Below is a small trained network, with its code and all its weights. Each question gives an input and a class and asks what happens when units are switched off, that is, made to give their printed mean instead of their output.

import numpy as np


def w(rows, s, z=0):
    codes = np.array(rows[::2]) - 128.0
    scale = np.full(codes.shape[1], s)
    scale[-1] = z or s
    return codes * scale


def norm(h):
    return h / np.sqrt((h * h).mean(-1, keepdims=True) + 1e-5)


def f(y):
    return np.maximum(y, 0)


def log_softmax(a):
    a = a - a.max(-1, keepdims=True)
    return a - np.log(np.exp(a).sum(-1, keepdims=True))


def net(x, mask):
    res = np.array(x, float).reshape(1, 3) / 4 @ E
    u = 0
    for l in range(2):
        y = f(norm(res) @ A[l][:, :-1].T + A[l][:, -1])
        res = res + np.where(mask[u : u + 16], y, B[l][:, -1]) @ B[l][:, :-1]
        u += 16
    return log_softmax(norm(res)[-1] @ U[:, :-1].T + U[:, -1])


A, B = {}, {}
E = w([
[146,111,107,83,253],'x0',
[135,10,161,112,186],'x1',
[28,133,103,233,138],'x2',
],0.0057)
A[0] = w([
[111,178,175,115,60,76],'0.n0',
[64,55,144,41,17,126],'0.n1',
[118,127,119,68,224,154],'0.n2',
[147,240,98,108,86,219],'0.n3',
[142,25,74,130,150,196],'0.n4',
[72,130,14,169,148,123],'0.n5',
[194,146,138,48,175,195],'0.n6',
[66,195,84,49,170,64],'0.n7',
[101,80,72,158,63,149],'0.n8',
[145,151,87,122,140,105],'0.n9',
[234,210,106,117,65,149],'0.n10',
[173,64,144,126,109,111],'0.n11',
[2,153,184,77,193,254],'0.n12',
[174,88,137,162,51,97],'0.n13',
[199,87,170,204,106,93],'0.n14',
[126,61,161,141,180,70],'0.n15',
],0.0076,0.0013)
B[0] = w([
[54,140,142,113,143,205],'0.n0',
[83,137,175,90,91,217],'0.n1',
[95,185,165,90,86,227],'0.n2',
[147,43,83,117,156,253],'0.n3',
[122,124,115,161,114,213],'0.n4',
[150,119,158,159,92,210],'0.n5',
[135,124,157,191,100,253],'0.n6',
[51,158,122,114,113,181],'0.n7',
[109,127,170,132,98,196],'0.n8',
[1,68,142,141,153,151],'0.n9',
[167,134,101,117,136,250],'0.n10',
[148,74,76,196,137,187],'0.n11',
[125,151,148,176,94,197],'0.n12',
[146,126,86,83,115,199],'0.n13',
[103,118,117,112,134,172],'0.n14',
[83,132,108,108,146,197],'0.n15',
],0.0074,0.0049)
A[1] = w([
[169,126,131,113,128,111],'1.n0',
[167,131,143,197,40,84],'1.n1',
[146,106,191,84,172,124],'1.n2',
[142,126,164,207,96,164],'1.n3',
[87,43,154,200,116,128],'1.n4',
[81,176,183,120,188,146],'1.n5',
[120,45,175,148,171,94],'1.n6',
[1,84,89,150,78,176],'1.n7',
[124,125,146,154,82,66],'1.n8',
[129,164,146,123,164,85],'1.n9',
[137,98,184,89,73,183],'1.n10',
[128,96,122,137,97,149],'1.n11',
[153,101,103,120,164,89],'1.n12',
[55,54,162,91,136,183],'1.n13',
[222,104,136,28,109,250],'1.n14',
[115,229,8,155,140,107],'1.n15',
],0.011,0.0018)
B[1] = w([
[143,141,168,190,140,141],'1.n0',
[127,138,125,152,154,174],'1.n1',
[108,145,92,161,98,151],'1.n2',
[167,162,159,75,163,168],'1.n3',
[178,96,165,151,100,204],'1.n4',
[76,166,140,119,127,153],'1.n5',
[161,138,144,78,51,164],'1.n6',
[168,125,119,114,166,251],'1.n7',
[60,148,113,62,162,158],'1.n8',
[2,181,13,65,109,133],'1.n9',
[103,185,125,141,176,184],'1.n10',
[53,152,88,106,216,160],'1.n11',
[66,166,62,86,158,137],'1.n12',
[128,145,33,117,95,192],'1.n13',
[113,112,166,187,146,198],'1.n14',
[195,37,138,92,47,160],'1.n15',
],0.007,0.013)
U = w([
[249,19,99,51,24,253],'0',
[14,234,100,45,100,24],'1',
[198,163,243,254,181,160],'2',
[169,160,127,39,222,64],'3',
],0.0099,0.0013)

Each question gives the input, the list of numbers given to net, and the class t.
The units are the neurons (one row each of A and B). Each row of codes is followed by its name. A weight is (code - 128) times the scale printed after its matrix; where a second scale follows, it is the last column's (A, B and U).
mask holds one flag per neuron, layer by layer. A switched-off neuron (its flag False) gives its mean, the last column of its row in B, instead of its output. The means were averaged over made-up inputs and are rounded, as every weight is.
A unit's drop is (log p(t) with every unit on - log p(t) with that unit switched off) / (log p(t) with every unit on - log p(t) with every unit switched off).
The circuit of an input: a set's keep is (log p(t) with only the set's units on - log p(t) with every unit switched off) / (log p(t) with every unit on - log p(t) with every unit switched off). Starting from the 12 units with the biggest drops (on a tie, the unit counted first), units are removed one at a time, each time the one whose removal leaves the highest keep (on an exact tie, the one counted first), for as long as the keep stays at least 0.8.
circuit, biggest first: the units of the circuit, biggest drop first
most important unit: the unit with the biggest drop
top k neurons: the k neurons with the biggest drops, biggest first
k most important neurons of layer l: the k neurons of layer l with the biggest drops, biggest first
drop when u is switched off: that unit's drop, to one decimal
input [-4,-3,-5], class 2: top 2 neurons	1.n14, 0.n10
input [-7,-8,-3], class 0: circuit, biggest first	1.n15, 0.n3
input [5,-8,-3], class 0: circuit, biggest first	1.n15
input [7,4,-8], class 2: circuit, biggest first	1.n14, 0.n6, 1.n0
input [-1,0,1], class 3: top 2 neurons	0.n2, 1.n7
input [-6,-2,-6], class 1: top 4 neurons	0.n0, 0.n1, 1.n4, 1.n7
input [7,6,-6], class 1: top 3 neurons	0.n2, 0.n3, 0.n15
input [-1,-6,7], class 2: top 3 neurons	0.n5, 1.n13, 0.n13
input [-5,3,1], class 1: top 2 neurons	0.n1, 0.n3
input [8,-7,-8], class 1: top 3 neurons	1.n9, 0.n7, 1.n4
input [-8,5,-5], class 1: top 2 neurons	0.n1, 1.n10
input [-4,-6,8], class 2: top 2 neurons	1.n13, 0.n5
input [8,2,8], class 1: top 2 neurons	0.n2, 1.n5
input [4,1,2], class 1: circuit, biggest first	0.n2
input [-2,-5,6], class 2: 2 most important neurons of layer 0	0.n5, 0.n13
input [0,-2,0], class 3: top 3 neurons	0.n3, 1.n12, 0.n6
input [-7,5,-2], class 1: 2 most important neurons of layer 1	1.n10, 1.n15
input [5,3,-2], class 1: top 3 neurons	0.n2, 0.n3, 1.n5
input [6,-7,5], class 0: top 2 neurons	1.n15, 0.n3
input [-7,4,-8], class 2: most important unit	1.n14
input [3,-1,-5], class 2: drop when 0.n1 is switched off	0.0
input [3,-8,-5], class 0: drop when 1.n15 is switched off	0.4
input [-3,7,6], class 0: drop when 1.n6 is switched off	0.3
input [-3,-6,1], class 0: drop when 1.n15 is switched off	0.3
